Below is a small trained network, with its code and all its weights. Each question gives an input and a class and asks what happens when units are switched off, that is, made to give their printed mean instead of their output.

import numpy as np


def w(rows, s, z=0):
    codes = np.array(rows[::2]) - 128.0
    scale = np.full(codes.shape[1], s)
    scale[-1] = z or s
    return codes * scale


def f(y):
    return np.maximum(y, 0)


def log_softmax(a):
    a = a - a.max(-1, keepdims=True)
    return a - np.log(np.exp(a).sum(-1, keepdims=True))


def net(x, mask):
    res = np.array(x, float).reshape(1, 8) / 4 @ E
    y = f(res @ A[0][:, :-1].T + A[0][:, -1])
    res = res + np.where(mask, y, B[0][:, -1]) @ B[0][:, :-1]
    return log_softmax(res[-1] @ U[:, :-1].T + U[:, -1])


A, B = {}, {}
E = w([
[85,187,132,87,123,96,192],'x0',
[119,133,27,85,140,2,98],'x1',
[112,180,167,88,108,135,183],'x2',
[130,167,112,131,22,135,117],'x3',
[92,91,151,135,47,147,187],'x4',
[146,97,116,160,110,99,100],'x5',
[128,169,56,88,59,82,161],'x6',
[103,128,33,171,169,131,191],'x7',
],0.0073)
A[0] = w([
[99,76,97,135,73,150,155,191],'neuron 1',
[179,168,146,115,114,166,184,222],'neuron 2',
[86,143,53,79,63,63,224,234],'neuron 3',
[182,104,155,159,87,114,146,103],'neuron 4',
[106,28,241,126,186,184,95,254],'neuron 5',
[112,119,166,166,170,11,30,238],'neuron 6',
[185,176,120,182,62,100,212,124],'neuron 7',
[135,135,93,184,10,160,2,231],'neuron 8',
],0.0073,0.0029)
B[0] = w([
[173,134,122,147,75,146,139,175],'neuron 1',
[162,156,144,84,80,147,157,185],'neuron 2',
[166,148,95,127,95,42,169,255],'neuron 3',
[123,133,136,104,58,195,184,148],'neuron 4',
[255,121,59,137,99,139,161,249],'neuron 5',
[197,136,97,130,53,130,80,213],'neuron 6',
[137,175,119,97,63,96,164,181],'neuron 7',
[175,128,126,98,88,145,189,207],'neuron 8',
],0.008,0.0088)
U = w([
[254,137,81,100,105,61,57,255],'0',
[121,238,99,75,181,79,130,87],'1',
[89,128,182,111,171,147,56,1],'2',
[42,155,164,92,176,164,36,1],'3',
[222,187,203,59,61,198,243,244],'4',
[180,115,88,204,217,184,144,15],'5',
[52,123,225,120,181,148,40,1],'6',
],0.0062,0.0029)

Each question gives the input, the list of numbers given to net, and the class t.
The units are the neurons (one row each of A and B). Each row of codes is followed by its name. A weight is (code - 128) times the scale printed after its matrix; where a second scale follows, it is the last column's (A, B and U).
mask holds one flag per neuron, in row order. A switched-off neuron (its flag False) gives its mean, the last column of its row in B, instead of its output. The means were averaged over made-up inputs and are rounded, as every weight is.
A unit's drop is (log p(t) with every unit on - log p(t) with that unit switched off) / (log p(t) with every unit on - log p(t) with every unit switched off).
The circuit of an input: a set's keep is (log p(t) with only the set's units on - log p(t) with every unit switched off) / (log p(t) with every unit on - log p(t) with every unit switched off). Starting from all 8 units, units are removed one at a time, each time the one whose removal leaves the highest keep (on an exact tie, the one counted first), for as long as the keep stays at least 0.8.
units of the circuit, in order: the units of the circuit, biggest drop first
top k neurons: the k neurons with the biggest drops, biggest first
drop when u is switched off: that unit's drop, to one decimal
input [-8,1,-7,3,1,0,1,-6], class 4: top 3 neurons	(neuron 8; neuron 4; neuron 3)
input [-8,3,0,8,8,8,-5,3], class 4: top 2 neurons	(neuron 8; neuron 4)
input [-8,-2,-1,6,1,7,-4,3], class 4: units of the circuit, in order	(neuron 8)
input [-6,0,-2,3,2,7,4,1], class 4: units of the circuit, in order	(neuron 8; neuron 4)
input [8,2,7,-4,-4,0,2,2], class 1: units of the circuit, in order	(neuron 5; neuron 8; neuron 6)
input [-4,1,-7,6,7,4,0,6], class 4: units of the circuit, in order	(neuron 8; neuron 4)
input [-3,-3,-7,7,-3,8,-2,-2], class 4: drop when neuron 2 is switched off	-0.1
input [5,7,5,-8,5,-7,2,-2], class 1: drop when neuron 5 is switched off	0.3
input [8,0,1,-4,-5,-3,7,-6], class 1: top 2 neurons	(neuron 5; neuron 8)
input [-8,-5,0,-3,-6,4,6,7], class 5: drop when neuron 3 is switched off	0.3
input [7,5,7,-6,3,-6,4,5], class 1: drop when neuron 2 is switched off	-0.1
